Below is a small trained network, with its code and all its weights. Each question gives an input and a class and asks what happens when units are switched off, that is, made to give their printed mean instead of their output.

import numpy as np


def w(rows, s, z=0):
    codes = np.array(rows[::2]) - 128.0
    scale = np.full(codes.shape[1], s)
    scale[-1] = z or s
    return codes * scale


def f(y):
    return np.maximum(y, 0)


def log_softmax(a):
    a = a - a.max(-1, keepdims=True)
    return a - np.log(np.exp(a).sum(-1, keepdims=True))


def net(x, mask):
    res = np.array(x, float).reshape(1, 5) / 4 @ E
    y = f(res @ A[0][:, :-1].T + A[0][:, -1])
    res = res + np.where(mask, y, B[0][:, -1]) @ B[0][:, :-1]
    return log_softmax(res[-1] @ U[:, :-1].T + U[:, -1])


A, B = {}, {}
E = w([
[139,147,141,118,125,131,120,133],'x0',
[128,190,124,189,16,23,164,107],'x1',
[119,129,35,45,182,60,42,101],'x2',
[128,124,121,145,122,134,115,126],'x3',
[224,44,172,129,163,96,126,2],'x4',
],0.0082)
A[0] = w([
[44,171,95,168,92,144,131,244,251],'N0',
[104,146,190,218,32,104,234,160,165],'N1',
[159,63,91,38,225,131,63,77,152],'N2',
[68,120,125,116,159,221,148,171,186],'N3',
[154,100,174,145,145,220,150,161,170],'N4',
[166,100,162,154,151,247,158,157,175],'N5',
[87,186,78,102,168,189,106,190,177],'N6',
[63,189,153,252,76,141,180,179,218],'N7',
[241,115,228,207,99,67,166,33,152],'N8',
[67,179,92,60,187,172,49,149,146],'N9',
[123,162,63,110,99,17,83,110,102],'N10',
[163,161,33,104,64,24,94,100,126],'N11',
[51,160,59,81,140,172,72,230,228],'N12',
[21,214,124,184,56,126,172,226,206],'N13',
[141,104,176,139,145,248,156,141,172],'N14',
[252,75,157,137,156,98,131,2,222],'N15',
[199,102,182,187,110,80,210,93,132],'N16',
],0.0057,0.0031)
B[0] = w([
[153,136,90,75,119,115,117,140,243],'N0',
[154,142,134,75,38,180,77,97,237],'N1',
[186,28,125,67,95,181,86,67,244],'N2',
[108,133,106,82,146,82,162,173,200],'N3',
[164,181,63,186,184,63,192,143,189],'N4',
[178,129,65,190,167,83,201,155,198],'N5',
[92,141,120,104,147,69,83,172,207],'N6',
[175,135,87,98,48,152,117,121,240],'N7',
[75,150,177,185,125,170,134,71,235],'N8',
[86,121,141,58,143,82,97,123,213],'N9',
[152,128,84,185,210,85,219,129,200],'N10',
[175,146,86,176,179,101,199,137,212],'N11',
[109,110,121,90,146,63,105,174,242],'N12',
[199,135,99,79,99,154,97,156,254],'N13',
[160,153,78,171,179,58,201,156,197],'N14',
[151,111,186,175,113,178,139,3,254],'N15',
[95,147,166,168,111,158,129,92,198],'N16',
],0.007,0.0078)
U = w([
[126,163,62,126,157,68,183,199,167],'0',
[191,92,112,43,85,205,65,111,187],'1',
[137,105,128,192,207,111,191,106,168],'2',
[48,153,185,172,79,183,118,115,5],'3',
[2,97,138,62,169,86,64,161,66],'4',
],0.0081,0.0018)

Each question gives the input, the list of numbers given to net, and the class t.
The units are the neurons (one row each of A and B). Each row of codes is followed by its name. A weight is (code - 128) times the scale printed after its matrix; where a second scale follows, it is the last column's (A, B and U).
mask holds one flag per neuron, in row order. A switched-off neuron (its flag False) gives its mean, the last column of its row in B, instead of its output. The means were averaged over made-up inputs and are rounded, as every weight is.
A unit's drop is (log p(t) with every unit on - log p(t) with that unit switched off) / (log p(t) with every unit on - log p(t) with every unit switched off).
The circuit of an input: a set's keep is (log p(t) with only the set's units on - log p(t) with every unit switched off) / (log p(t) with every unit on - log p(t) with every unit switched off). Starting from the 12 units with the biggest drops (on a tie, the unit counted first), units are removed one at a time, each time the one whose removal leaves the highest keep (on an exact tie, the one counted first), for as long as the keep stays at least 0.8.
units of the circuit, in order: the units of the circuit, biggest drop first
k most important neurons: the k neurons with the biggest drops, biggest first
drop when u is switched off: that unit's drop, to one decimal
input [3,1,-4,5,-4], class 1: units of the circuit, in order	[N1, N13]
input [1,1,-7,7,-1], class 1: units of the circuit, in order	[N1]
input [-4,3,-7,-6,2], class 3: units of the circuit, in order	[N8, N16, N1]
input [-5,8,-3,6,2], class 3: 3 most important neurons	[N8, N2, N16]
input [3,2,-7,-1,-1], class 1: 3 most important neurons	[N1, N7, N13]
input [-7,1,7,-8,2], class 2: 2 most important neurons	[N10, N1]
input [7,8,-8,-4,3], class 3: 3 most important neurons	[N8, N16, N2]
input [4,-6,0,6,7], class 2: 2 most important neurons	[N1, N13]
input [-3,-8,8,2,-2], class 4: drop when N12 is switched off	0.1
input [3,-3,4,-1,-4], class 4: drop when N8 is switched off	0.0
input [5,0,1,-2,-4], class 4: drop when N11 is switched off	0.2
